Below are the code and all the weights of a small trained network. Each question names an input and a class and asks about switching units off, where a switched-off unit gives its printed mean instead of its output.

import numpy as np


def w(rows, s, z=0):
    codes = np.array(rows[::2]) - 128.0
    scale = np.full(codes.shape[1], s)
    scale[-1] = z or s
    return codes * scale


def f(y):
    return y / 2 * (1 + np.tanh(0.7978845608 * (y + 0.044715 * y**3)))


def log_softmax(a):
    a = a - a.max(-1, keepdims=True)
    return a - np.log(np.exp(a).sum(-1, keepdims=True))


def net(x, mask):
    res = np.array(x, float).reshape(1, 6) / 4 @ E
    y = f(res @ A[0][:, :-1].T + A[0][:, -1])
    res = res + np.where(mask, y, B[0][:, -1]) @ B[0][:, :-1]
    return log_softmax(res[-1] @ U[:, :-1].T + U[:, -1])


A, B = {}, {}
E = w([
[59,211,162,113,169,141,10],'x0',
[137,112,142,79,114,140,115],'x1',
[112,137,119,128,112,140,131],'x2',
[58,82,106,108,67,15,79],'x3',
[97,89,19,104,199,183,83],'x4',
[124,136,125,117,131,124,140],'x5',
],0.014)
A[0] = w([
[130,122,144,133,144,133,132,233],'n0',
[79,225,180,111,176,127,35,153],'n1',
[125,113,140,103,82,192,131,143],'n2',
[135,122,110,131,148,129,128,209],'n3',
[117,128,131,134,119,132,128,246],'n4',
[110,78,5,102,201,161,98,137],'n5',
[65,76,94,117,90,9,94,164],'n6',
],0.025,0.011)
B[0] = w([
[176,136,140,183,186,113,195,156],'n0',
[99,245,183,124,168,193,31,253],'n1',
[148,147,115,127,134,129,167,153],'n2',
[130,116,149,29,125,137,178,157],'n3',
[209,91,173,108,134,102,191,156],'n4',
[42,61,6,151,202,197,94,249],'n5',
[71,107,92,133,14,56,66,248],'n6',
],0.024,0.041)
U = w([
[219,80,203,130,133,92,254,237],'0',
[191,87,122,133,18,2,144,142],'1',
[127,12,80,124,200,176,218,155],'2',
[97,14,15,153,73,109,111,98],'3',
[211,188,191,133,146,163,121,175],'4',
[70,182,200,114,54,55,62,140],'5',
[125,154,62,110,217,199,102,52],'6',
[36,125,66,148,106,137,15,3],'7',
],0.0093,0.0047)

Each question gives the input, the list of numbers given to net, and the class t.
The units are the neurons (one row each of A and B). Each row of codes is followed by its name. A weight is (code - 128) times the scale printed after its matrix; where a second scale follows, it is the last column's (A, B and U).
mask holds one flag per neuron, in row order. A switched-off neuron (its flag False) gives its mean, the last column of its row in B, instead of its output. The means were averaged over made-up inputs and are rounded, as every weight is.
A unit's drop is (log p(t) with every unit on - log p(t) with that unit switched off) / (log p(t) with every unit on - log p(t) with every unit switched off).
The circuit of an input: a set's keep is (log p(t) with only the set's units on - log p(t) with every unit switched off) / (log p(t) with every unit on - log p(t) with every unit switched off). Starting from all 7 units, units are removed one at a time, each time the one whose removal leaves the highest keep (on an exact tie, the one counted first), for as long as the keep stays at least 0.8.
circuit, biggest first: the units of the circuit, biggest drop first
most important unit: the unit with the biggest drop
k most important neurons: the k neurons with the biggest drops, biggest first
drop of u: that unit's drop, to one decimal
input [-6,-1,-5,-8,2,1], class 2: most important unit -> n1
input [0,-5,-6,-7,6,-3], class 2: 2 most important neurons -> n1, n6
input [-4,6,2,-2,3,-5], class 2: 2 most important neurons -> n1, n6
input [-6,5,3,-4,-6,-3], class 0: 3 most important neurons -> n5, n1, n6
input [-8,6,-3,0,0,-3], class 0: circuit, biggest first -> n5, n6, n1
input [-1,-1,-5,-2,5,1], class 2: circuit, biggest first -> n1, n6
input [-1,-1,-2,-6,0,-4], class 0: 2 most important neurons -> n5, n1
input [0,-7,5,-2,-5,0], class 0: circuit, biggest first -> n5, n1, n6
input [-8,-1,-7,-5,-8,8], class 0: 3 most important neurons -> n5, n1, n6
input [-2,-3,-2,-7,-8,-1], class 0: 3 most important neurons -> n5, n1, n6
input [-3,-4,5,8,-4,-5], class 1: 2 most important neurons -> n5, n1
input [-1,5,3,-8,-8,-8], class 0: circuit, biggest first -> n5, n1, n6
input [-4,8,1,1,0,-8], class 1: drop of n1 -> 0.4
input [0,3,7,0,-3,7], class 0: drop of n5 -> 0.4
input [-2,-7,0,0,6,-5], class 2: drop of n2 -> 0.0
input [3,2,-3,-8,0,-7], class 4: drop of n5 -> 0.6
